Here is a tiny trained network, its code and every weight. The questions are about switching its units off for an input and a class, where a switched-off unit gives its printed mean instead of its output.

import numpy as np


def w(rows, s, z=0):
    codes = np.array(rows[::2]) - 128.0
    scale = np.full(codes.shape[1], s)
    scale[-1] = z or s
    return codes * scale


def norm(h):
    return h / np.sqrt((h * h).mean(-1, keepdims=True) + 1e-5)


def f(y):
    return np.maximum(y, 0)


def log_softmax(a):
    a = a - a.max(-1, keepdims=True)
    return a - np.log(np.exp(a).sum(-1, keepdims=True))


def net(x, mask):
    res = np.array(x, float).reshape(1, 8) / 4 @ E
    u = 0
    for l in range(2):
        y = f(norm(res) @ A[l][:, :-1].T + A[l][:, -1])
        res = res + np.where(mask[u : u + 8], y, B[l][:, -1]) @ B[l][:, :-1]
        u += 8
    return log_softmax(norm(res)[-1] @ U[:, :-1].T + U[:, -1])


A, B = {}, {}
E = w([
[53,22,138,191,115,79,181,157],'x0',
[140,121,119,94,147,81,100,116],'x1',
[100,129,102,83,190,119,125,161],'x2',
[121,141,130,167,145,152,141,156],'x3',
[96,162,120,143,223,58,68,166],'x4',
[153,119,113,138,122,168,169,145],'x5',
[145,126,92,91,59,132,73,255],'x6',
[148,128,179,182,87,148,139,116],'x7',
],0.0067)
A[0] = w([
[78,8,114,190,129,79,150,147,13],'0.n1',
[99,140,133,111,54,90,126,212,73],'0.n2',
[72,143,205,122,166,119,194,84,93],'0.n3',
[82,2,117,160,129,55,210,136,32],'0.n4',
[173,107,67,159,95,152,98,174,56],'0.n5',
[114,112,99,161,171,111,180,47,100],'0.n6',
[161,110,124,134,176,188,86,123,16],'0.n7',
[185,44,215,158,65,107,158,187,1],'0.n8',
],0.0089,0.001)
B[0] = w([
[91,196,185,178,131,170,1,107,240],'0.n1',
[237,7,169,175,138,53,224,223,219],'0.n2',
[218,110,118,98,52,80,186,205,194],'0.n3',
[97,196,111,43,250,201,66,84,253],'0.n4',
[122,101,76,244,150,132,191,60,199],'0.n5',
[139,21,123,178,30,36,242,205,203],'0.n6',
[104,164,60,74,151,120,71,79,153],'0.n7',
[160,117,91,117,131,91,75,109,218],'0.n8',
],0.0067,0.0068)
A[1] = w([
[111,118,87,107,94,85,125,146,114],'1.n1',
[136,99,130,133,77,21,178,172,255],'1.n2',
[150,172,120,153,180,195,67,60,224],'1.n3',
[155,254,95,83,78,145,109,102,156],'1.n4',
[174,82,128,148,227,87,169,168,150],'1.n5',
[97,118,67,47,171,142,125,203,215],'1.n6',
[91,125,117,152,115,125,88,109,151],'1.n7',
[130,123,159,187,134,93,107,154,87],'1.n8',
],0.0087,0.0028)
B[1] = w([
[177,43,64,145,145,150,179,64,157],'1.n1',
[122,55,74,191,144,96,118,195,255],'1.n2',
[55,177,181,66,141,180,103,123,216],'1.n3',
[59,102,152,144,255,202,80,80,197],'1.n4',
[217,136,127,116,134,55,195,64,242],'1.n5',
[78,134,182,150,21,116,144,139,218],'1.n6',
[187,164,100,11,225,157,93,24,152],'1.n7',
[136,212,71,121,76,180,215,208,179],'1.n8',
],0.0073,0.0077)
U = w([
[156,64,48,127,79,3,202,118,253],'0',
[47,158,155,58,159,183,34,54,3],'1',
],0.0078,0.00051)

Each question gives the input, the list of numbers given to net, and the class t.
The units are the neurons (one row each of A and B). Each row of codes is followed by its name. A weight is (code - 128) times the scale printed after its matrix; where a second scale follows, it is the last column's (A, B and U).
mask holds one flag per neuron, layer by layer. A switched-off neuron (its flag False) gives its mean, the last column of its row in B, instead of its output. The means were averaged over made-up inputs and are rounded, as every weight is.
A unit's drop is (log p(t) with every unit on - log p(t) with that unit switched off) / (log p(t) with every unit on - log p(t) with every unit switched off).
The circuit of an input: a set's keep is (log p(t) with only the set's units on - log p(t) with every unit switched off) / (log p(t) with every unit on - log p(t) with every unit switched off). Starting from the 12 units with the biggest drops (on a tie, the unit counted first), units are removed one at a time, each time the one whose removal leaves the highest keep (on an exact tie, the one counted first), for as long as the keep stays at least 0.8.
units of the circuit, in order: the units of the circuit, biggest drop first
k most important neurons: the k neurons with the biggest drops, biggest first
top k neurons in layer l: the k neurons of layer l with the biggest drops, biggest first
drop when u is switched off: that unit's drop, to one decimal
input [3,7,-5,-3,-2,-5,-2,-3], class 1: units of the circuit, in order	[0.n4]
input [8,-3,-8,-5,3,-4,6,6], class 1: units of the circuit, in order	[0.n4 0.n6]
input [8,-1,2,1,7,-2,3,-5], class 1: units of the circuit, in order	[0.n1 0.n4]
input [8,3,-1,3,7,6,-4,-8], class 1: 2 most important neurons	[0.n4 0.n1]
input [5,4,-6,-6,-3,5,3,-7], class 1: 2 most important neurons	[0.n4 0.n1]
input [-5,8,0,-2,-4,7,3,4], class 1: 2 most important neurons	[0.n6 0.n2]
input [-6,-3,6,-5,-8,6,5,4], class 1: top 4 neurons in layer 0	[0.n6 0.n3 0.n2 0.n7]
input [3,-7,2,8,-8,-3,2,2], class 1: 2 most important neurons	[0.n6 0.n3]
input [-6,6,7,-1,3,-8,-7,3], class 0: 4 most important neurons	[0.n4 0.n1 0.n6 0.n3]
input [5,0,5,0,6,0,-4,7], class 1: top 2 neurons in layer 0	[0.n1 0.n4]
input [-5,5,-4,3,-8,2,-3,-4], class 1: drop when 0.n2 is switched off	1.8
input [-2,-1,5,1,0,-8,-3,6], class 0: drop when 1.n8 is switched off	0.0
input [5,3,6,-2,1,-3,-1,-2], class 1: drop when 0.n4 is switched off	0.1
